array([[-0.062, -0.063, -0.048, -0.049],
       [ 0.136,  0.071, -0.171,  0.200],
       [-0.073, -0.077, -0.069, -0.068]]) ans = -0.068

array([[ 157.24, -108.52, -130.47, -142.73],
       [  10.41,  124.67, -180.73, -107.67],
       [  96.71, -173.25,  -58.34,  -92.76]]) ans = -92.76

array([[ 107.429,  185.820,  -29.275,   12.507,    8.697],
       [ -88.516, -206.118,    5.502,   20.652,  115.460],
       [ -25.717,   85.766,   50.708,   43.994,   65.064]]) ans = 65.064

array([[-1.3, -1.8, -1.2,  0.0],
       [-0.7, -1.8,  0.8, -1.3],
       [-0.6, -1.7,  2.0, -2.2]]) ans = -2.2

array([[ 1.2, -2.1,  1.1,  1.6, -0.7],
       [ 0.2, -0.5,  1.2,  1.6,  1.8],
       [-0.7,  0.9, -1.2,  1.5, -0.9]]) ans = -0.9

array([[ -13.294,  -66.441,   67.301,   75.498, -107.918],
       [ 215.749,  127.210,   25.609,  -29.123,  114.484],
       [-158.744,  -87.878,   25.542,   73.076,  -56.259]]) ans = -56.259
---
[[-3.40 -0.74 -4.04 -0.76]
 [-4.93  1.78 -6.61 -1.36]
 [-1.24 -2.48 -0.14 -3.61]] --> -2.48

[[-3.24 -0.42 -2.13  3.89  1.61]
 [-2.24 -0.68  1.09  0.92 -3.09]
 [ 4.37 -2.62  1.48 -5.02  6.00]] --> 1.48

[[ 0.78  3.40 -0.18  0.93]
 [-6.76 -2.39  1.49 -1.83]
 [-4.54  4.26  1.00 -0.83]] --> 4.26

[[ 1.72 -0.22  6.03 -6.49]
 [ 0.28 -3.97 -0.84  0.83]
 [ 3.46 -3.95 -5.34  1.52]] --> -3.95

[[ 2.08  3.26 -2.97 -1.10  0.27]
 [ 2.90  0.18 -2.18  2.59 -1.95]
 [-2.52 -1.96  0.08  1.56 -5.67]] --> 0.08

[[ 1.25  3.58 -1.80 -0.04  6.59  1.20]
 [-0.86  0.83 -1.65  2.60 -3.91  0.89]
 [-7.64  1.46 -5.19  5.88 -2.11 -3.01]] --> 5.88

[[ 4.22 -2.41 -1.91  0.12 -2.43 -0.20]
 [ 0.28  4.53 -3.50 -2.97 -4.80  4.04]
 [ 2.43 -1.24 -5.82  1.63  4.18 -7.01]] --> 1.63
---
-6.04	-4.13	-2.20	2.11	0.17	-1.04	-4.88
2.56	1.72	0.52	-0.16	-3.74	0.07	-1.97
2.97	3.40	4.05	-1.59	-1.82	-1.52	1.87
Out: 0.17

1.24	2.52	-5.29	4.25	-0.23	4.95
2.14	-2.98	0.41	-5.16	2.30	-6.12
-0.19	1.88	-2.64	2.91	-0.41	5.32
Out: 4.25

3.00	-0.35	-0.78	-2.46
-1.23	2.01	-6.81	0.00
4.58	1.93	0.30	-5.60
Out: -0.35

-0.14	2.23	-1.20	1.23	-0.46	-1.70	-2.05
1.51	2.78	-2.73	5.71	-0.51	-2.01	2.83
-0.98	2.41	-1.92	3.24	-2.55	-4.29	1.52
Out: -0.46

-5.05	-6.12	7.16	6.33	5.14
0.16	6.54	7.32	-7.65	-4.49
-5.91	-6.94	7.38	6.48	-0.35
Out: 7.16

0.01	-1.59	1.90	2.39
0.34	-1.19	1.90	1.73
-6.36	-0.09	2.23	-2.32
Out: -1.59

-2.03	6.15	0.01	3.53
-0.67	-0.38	-0.17	5.17
-1.22	2.64	-5.01	0.96
Out: 6.15

-0.35	0.00	-0.11	-0.13
7.64	0.00	0.16	-1.83
-0.35	0.00	-0.11	-0.13
Out: 0.00
---
[-0.126 -0.078 -0.028  0.183  0.149 -0.134 -0.143] ⇒ -0.134

[[-0.02  0.07  0.13  0.19 -0.19 -0.05  0.20]
 [-0.03 -0.07 -0.02  0.06  0.02  0.04  0.16]
 [ 0.16  0.22  0.14  0.03  0.16 -0.11 -0.02]] ⇒ -0.05

[-176.53  106.67   32.11 -144.05] ⇒ 32.11

[ 12.24  14.68  15.62 -11.48  -0.83] ⇒ -11.48

[ -6.077  15.149 -10.591   4.903] ⇒ -10.591

[[-1.385 -1.614  1.901 -1.588]
 [-0.994 -0.650 -0.193  0.835]
 [ 1.109  0.516  0.423 -1.105]] ⇒ 1.901
---
[[-16.98  17.03  17.76 -17.59]
 [-15.61  15.71  11.25 -15.45]
 [ -0.83  10.06  -2.27 -16.21]] out -2.27

[[ 183.60  154.73 -154.42 -106.07  -57.66]
 [  20.32 -162.89   54.97  168.09  135.27]] out 54.97

[[-12.958  18.169  21.188  18.297 -11.827 -14.269]
 [-14.490   1.933 -15.371   0.801   6.193 -19.873]
 [-23.331  14.012  16.174  22.930 -16.892 -11.731]] out 16.174

[[-0.8  0.3 -0.9  0.8  1.0  0.8]
 [-1.0  0.2 -1.2  1.2  1.3  1.2]
 [-0.5 -0.4 -1.8  2.1  1.7  1.6]] out -1.8

[[ 1.2  0.9  0.8  1.1  0.1 -0.3  1.6]
 [ 0.1  1.0  1.9  0.2 -1.4 -0.8  2.4]
 [ 1.8  1.4 -0.1  1.3 -0.1  0.3  1.4]] out -0.1

[[  80.35 -166.36 -131.36 -151.86  -60.82 -129.69  -65.53]
 [-125.68   44.42  -27.87  133.97  -84.19 -158.00  -65.53]
 [ -67.48 -133.74 -120.86 -228.50  -84.19  -25.02  -65.53]] out -120.86
